Below is a small trained network, with its code and all its weights. Each question gives an input and a target symbol and asks what happens when units are switched off, that is, made to give their printed mean instead of their output.

import numpy as np


def w(rows, s, z=0):
    codes = np.array(rows[::2]) - 128.0
    scale = np.full(codes.shape[1], s)
    scale[-1] = z or s
    return codes * scale


def f(y):
    return y / 2 * (1 + np.tanh(0.7978845608 * (y + 0.044715 * y**3)))


def softmax(a):
    e = np.exp(a - a.max(-1, keepdims=True))
    return e / e.sum(-1, keepdims=True)


def log_softmax(a):
    a = a - a.max(-1, keepdims=True)
    return a - np.log(np.exp(a).sum(-1, keepdims=True))


def net(x, mask):
    ids = ['αβγδεζηλμξπστψω'.index(c) for c in x.split()]
    T = len(ids)
    res = E[ids] + P[:T]
    r = res
    for j in range(2):
        rows = slice(2 * j, 2 * j + 2)
        q, k, v = (r @ M[0][rows].T for M in (Q, K, V))
        z = softmax(np.where(np.tri(T) > 0, q @ k.T / 2**0.5, -1e9)) @ v
        o = O[0][rows]
        res = res + np.where(mask[j], z, o[:, -1]) @ o[:, :-1]
    y = f(res @ A[0][:, :-1].T + A[0][:, -1])
    res = res + np.where(mask[2:14], y, B[0][:, -1]) @ B[0][:, :-1]
    return log_softmax(res[-1] @ U[:, :-1].T + U[:, -1])


Q, K, V, O, A, B = {}, {}, {}, {}, {}, {}
E = w([
[129,171,136,133,65],'α',
[179,160,139,131,114],'β',
[106,109,131,133,153],'γ',
[203,121,142,157,165],'δ',
[201,252,139,136,160],'ε',
[158,149,132,129,71],'ζ',
[152,133,126,120,126],'η',
[137,192,174,153,98],'λ',
[60,175,98,132,56],'μ',
[129,111,125,100,79],'ξ',
[140,116,124,116,170],'π',
[69,176,134,14,151],'σ',
[132,36,138,114,66],'τ',
[50,163,155,130,144],'ψ',
[180,115,227,126,191],'ω',
],0.021)
P = w([
[121,169,28,82,79],'0',
[109,106,144,166,116],'1',
[109,108,77,2,155],'2',
[113,46,231,209,251],'3',
[131,157,170,10,98],'4',
[70,124,139,181,125],'5',
[164,140,81,84,166],'6',
[77,73,124,195,176],'7',
[115,111,122,102,147],'8',
[180,198,202,189,80],'9',
],0.0084)
Q[0] = w([
[183,168,99,52,110],'H0',
[188,254,99,28,88],'H0',
[62,60,92,1,73],'H1',
[84,106,75,164,163],'H1',
],0.0068)
K[0] = w([
[185,82,92,86,126],'H0',
[1,77,199,144,115],'H0',
[174,83,54,97,118],'H1',
[232,88,143,168,74],'H1',
],0.0087)
V[0] = w([
[92,157,171,90,216],'H0',
[93,160,98,171,160],'H0',
[158,125,109,122,36],'H1',
[147,153,150,63,253],'H1',
],0.0077)
O[0] = w([
[44,88,240,77,177,253],'H0',
[75,104,161,255,141,36],'H0',
[86,124,64,121,208,244],'H1',
[40,85,101,90,162,160],'H1',
],0.0075,0.0011)
A[0] = w([
[76,80,102,90,2,177],'N0',
[130,135,181,198,164,157],'N1',
[120,52,191,199,99,3],'N2',
[62,112,46,170,186,93],'N3',
[121,42,192,122,62,124],'N4',
[68,118,161,233,121,221],'N5',
[92,115,61,85,155,55],'N6',
[84,155,99,68,85,83],'N7',
[51,253,103,138,116,159],'N8',
[120,104,205,127,178,14],'N9',
[213,83,178,66,103,110],'N10',
[170,25,71,131,25,81],'N11',
],0.0083,0.003)
B[0] = w([
[254,85,99,162,171,204],'N0',
[84,76,150,139,78,175],'N1',
[196,137,108,198,111,147],'N2',
[46,5,65,130,107,127],'N3',
[143,169,60,169,147,171],'N4',
[182,125,142,123,36,193],'N5',
[161,98,218,180,87,154],'N6',
[185,57,159,139,164,186],'N7',
[29,100,59,115,161,255],'N8',
[67,120,123,118,180,161],'N9',
[45,117,108,140,198,168],'N10',
[127,162,96,175,225,170],'N11',
],0.0081,0.0062)
U = w([
[128,165,107,168,145,2],'α',
[112,80,54,131,48,2],'β',
[89,160,136,220,86,239],'γ',
[152,137,96,146,100,12],'δ',
[163,143,131,106,155,2],'ε',
[97,131,88,153,144,2],'ζ',
[178,99,136,124,176,3],'η',
[106,213,88,131,142,203],'λ',
[128,141,84,247,144,9],'μ',
[244,168,111,79,102,83],'ξ',
[142,64,117,91,118,193],'π',
[129,69,159,52,140,254],'σ',
[203,111,78,63,182,253],'τ',
[88,109,157,156,179,50],'ψ',
[108,126,137,69,207,166],'ω',
],0.011,0.003)

Each question gives the input, a string of symbols that net reads in full, and the target symbol t.
The units are the heads (2 rows each of Q, K, V and O) and the neurons (one row each of A and B). Each row of codes is followed by its name. A weight is (code - 128) times the scale printed after its matrix; where a second scale follows, it is the last column's (O, A, B and U).
mask holds one flag per unit, heads first, then neurons. A switched-off unit (its flag False) gives its mean, the last column of its rows in O or B, instead of its output. The means were averaged over made-up inputs and are rounded, as every weight is.
A unit's drop is (log p(t) with every unit on - log p(t) with that unit switched off) / (log p(t) with every unit on - log p(t) with every unit switched off).
The circuit of an input: a set's keep is (log p(t) with only the set's units on - log p(t) with every unit switched off) / (log p(t) with every unit on - log p(t) with every unit switched off). Starting from the 12 units with the biggest drops (on a tie, the unit counted first), units are removed one at a time, each time the one whose removal leaves the highest keep (on an exact tie, the one counted first), for as long as the keep stays at least 0.8.
circuit, biggest first: the units of the circuit, biggest drop first
top k neurons: the k neurons with the biggest drops, biggest first
heads that matter: for each layer, one digit per head in row order, 1 if its drop is at least 0.15 and else 0, layers parted by /
drop when u is switched off: that unit's drop, to one decimal
input λ μ ψ τ ξ λ ε π λ ω, target ψ: heads that matter	00
input λ λ τ λ ζ, target τ: circuit, biggest first	[H0; N10; N0]
input λ ω σ λ β, target σ: heads that matter	11
input ω σ β, target ω: circuit, biggest first	[H0; N10]
input ζ σ α π τ, target τ: top neuron	[N0]
input ω ζ λ τ, target μ: circuit, biggest first	[N4; N2]
input λ λ τ π ξ, target τ: top 2 neurons	[N0; N10]
input λ σ π ω α λ λ τ, target μ: circuit, biggest first	[N11; N4]
input ω λ η λ λ σ σ, target σ: circuit, biggest first	[N6; H1; N7]
input α σ ω λ β, target ω: top 2 neurons	[N10; N5]
input λ λ λ ζ λ σ λ λ δ ω, target ψ: drop when N10 is switched off	0.4
input ω λ π β τ, target τ: drop when N0 is switched off	0.4
input τ λ σ σ π μ, target β: drop when N8 is switched off	0.3
input λ π η λ, target γ: top neuron	[N1]
